Below are the code and all the weights of a small trained network. Each question names an input and a class and asks about switching units off, where a switched-off unit gives its printed mean instead of its output.

import numpy as np


def w(rows, s, z=0):
    codes = np.array(rows[::2]) - 128.0
    scale = np.full(codes.shape[1], s)
    scale[-1] = z or s
    return codes * scale


def norm(h):
    return h / np.sqrt((h * h).mean(-1, keepdims=True) + 1e-5)


def f(y):
    return np.maximum(y, 0)


def log_softmax(a):
    a = a - a.max(-1, keepdims=True)
    return a - np.log(np.exp(a).sum(-1, keepdims=True))


def net(x, mask):
    res = np.array(x, float).reshape(1, 8) / 4 @ E
    u = 0
    for l in range(2):
        y = f(norm(res) @ A[l][:, :-1].T + A[l][:, -1])
        res = res + np.where(mask[u : u + 15], y, B[l][:, -1]) @ B[l][:, :-1]
        u += 15
    return log_softmax(norm(res)[-1] @ U[:, :-1].T + U[:, -1])


A, B = {}, {}
E = w([
[128,129,126,127,129,128],'x0',
[5,162,136,152,158,120],'x1',
[128,130,126,126,129,130],'x2',
[127,129,126,126,128,130],'x3',
[95,57,114,105,194,81],'x4',
[114,136,181,51,113,96],'x5',
[129,128,129,130,127,129],'x6',
[128,127,129,129,127,128],'x7',
],0.012)
A[0] = w([
[133,122,54,197,98,74,240],'0.n0',
[63,130,147,152,116,138,140],'0.n1',
[140,147,158,144,163,126,95],'0.n2',
[223,89,68,131,121,117,137],'0.n3',
[162,160,152,145,105,137,147],'0.n4',
[186,116,104,82,102,106,98],'0.n5',
[146,87,185,39,101,148,39],'0.n6',
[136,116,129,84,166,166,4],'0.n7',
[141,65,58,171,102,151,39],'0.n8',
[90,131,168,117,123,138,53],'0.n9',
[114,150,138,58,90,87,147],'0.n10',
[155,110,101,99,162,91,23],'0.n11',
[132,7,101,96,162,101,38],'0.n12',
[159,138,118,140,92,108,9],'0.n13',
[118,52,121,110,177,117,154],'0.n14',
],0.012,0.0032)
B[0] = w([
[100,127,94,168,139,186,209],'0.n0',
[91,161,126,157,173,106,195],'0.n1',
[131,113,126,124,105,144,130],'0.n2',
[73,114,199,96,167,219,255],'0.n3',
[68,82,106,104,119,113,179],'0.n4',
[126,168,65,162,95,66,202],'0.n5',
[174,156,52,161,124,19,197],'0.n6',
[140,100,174,161,97,124,135],'0.n7',
[127,143,145,55,192,156,189],'0.n8',
[88,157,161,146,112,156,161],'0.n9',
[145,133,216,122,156,105,200],'0.n10',
[204,108,192,148,119,147,163],'0.n11',
[196,187,200,161,153,142,225],'0.n12',
[97,72,118,118,96,139,146],'0.n13',
[151,2,114,136,196,82,212],'0.n14',
],0.0087,0.0082)
A[1] = w([
[130,83,52,62,83,171,71],'1.n0',
[122,174,104,121,123,213,149],'1.n1',
[68,128,55,219,159,100,154],'1.n2',
[108,85,177,60,159,47,135],'1.n3',
[145,67,162,145,196,95,154],'1.n4',
[72,125,81,132,127,60,159],'1.n5',
[89,235,114,143,92,126,67],'1.n6',
[153,138,92,44,55,115,20],'1.n7',
[203,111,100,85,64,52,137],'1.n8',
[151,75,176,138,108,211,34],'1.n9',
[51,136,178,80,138,190,253],'1.n10',
[91,147,85,145,75,214,81],'1.n11',
[145,155,58,116,65,77,2],'1.n12',
[148,251,227,73,50,87,100],'1.n13',
[151,188,102,167,25,126,181],'1.n14',
],0.011,0.0045)
B[1] = w([
[49,137,220,120,10,181,149],'1.n0',
[118,140,175,129,70,85,195],'1.n1',
[187,126,39,92,129,98,205],'1.n2',
[78,159,156,82,4,143,223],'1.n3',
[95,218,48,82,113,148,239],'1.n4',
[162,66,127,45,129,246,175],'1.n5',
[229,191,113,224,146,142,185],'1.n6',
[5,89,40,160,77,117,153],'1.n7',
[194,24,98,216,85,74,196],'1.n8',
[95,71,166,101,109,221,177],'1.n9',
[180,111,184,129,93,73,254],'1.n10',
[172,211,132,86,1,44,185],'1.n11',
[12,20,54,182,103,196,144],'1.n12',
[93,80,141,217,254,181,235],'1.n13',
[51,70,72,72,197,171,183],'1.n14',
],0.0084,0.0086)
U = w([
[122,127,172,91,18,184,209],'0',
[179,214,56,173,84,93,118],'1',
[179,84,155,73,209,222,147],'2',
[105,129,2,83,204,113,85],'3',
[88,24,74,196,113,126,120],'4',
[99,170,212,198,197,132,1],'5',
[226,89,154,113,120,33,178],'6',
[48,153,167,26,132,73,129],'7',
],0.026,0.0017)

Each question gives the input, the list of numbers given to net, and the class t.
The units are the neurons (one row each of A and B). Each row of codes is followed by its name. A weight is (code - 128) times the scale printed after its matrix; where a second scale follows, it is the last column's (A, B and U).
mask holds one flag per neuron, layer by layer. A switched-off neuron (its flag False) gives its mean, the last column of its row in B, instead of its output. The means were averaged over made-up inputs and are rounded, as every weight is.
A unit's drop is (log p(t) with every unit on - log p(t) with that unit switched off) / (log p(t) with every unit on - log p(t) with every unit switched off).
The circuit of an input: a set's keep is (log p(t) with only the set's units on - log p(t) with every unit switched off) / (log p(t) with every unit on - log p(t) with every unit switched off). Starting from the 12 units with the biggest drops (on a tie, the unit counted first), units are removed one at a time, each time the one whose removal leaves the highest keep (on an exact tie, the one counted first), for as long as the keep stays at least 0.8.
units of the circuit, in order: the units of the circuit, biggest drop first
top k neurons: the k neurons with the biggest drops, biggest first
top k neurons in layer l: the k neurons of layer l with the biggest drops, biggest first
drop of u: that unit's drop, to one decimal
input [-1,1,-8,8,-2,7,5,-4], class 5: units of the circuit, in order -> [1.n13]
input [-4,5,3,-1,2,0,1,-7], class 3: top 3 neurons -> [0.n3, 1.n2, 0.n10]
input [-5,4,0,-3,5,0,4,-6], class 3: top 3 neurons -> [0.n3, 1.n2, 0.n10]
input [-5,1,0,8,-2,3,-5,1], class 5: top 3 neurons -> [0.n10, 0.n14, 1.n13]
input [-8,2,-2,-4,5,1,0,-4], class 7: top 3 neurons in layer 1 -> [1.n3, 1.n13, 1.n4]
input [4,5,7,1,1,0,-8,-4], class 3: top 2 neurons -> [0.n3, 1.n2]
input [3,0,4,-3,3,2,-4,8], class 6: top 2 neurons -> [0.n14, 0.n3]
input [-8,1,7,8,7,-6,-2,6], class 3: top 2 neurons -> [1.n4, 0.n3]
input [-6,-7,-6,1,1,-8,8,4], class 2: top 2 neurons -> [0.n8, 1.n3]
input [5,7,8,-2,0,5,-1,7], class 5: top 3 neurons in layer 0 -> [0.n14, 0.n9, 0.n4]
input [-3,-7,-7,-6,1,-1,-7,-6], class 2: top 2 neurons -> [0.n3, 1.n3]
input [4,6,-3,-8,0,5,7,-3], class 5: top 2 neurons -> [0.n14, 1.n13]
input [4,7,2,-4,-1,-6,2,-1], class 1: drop of 0.n14 -> 0.2
input [-7,-5,1,-4,2,-1,3,2], class 2: units of the circuit, in order -> [0.n3]
input [6,2,4,-5,-1,7,-3,5], class 5: drop of 1.n13 -> 0.6
input [0,6,-1,3,6,-1,-3,-3], class 3: drop of 0.n3 -> 0.2
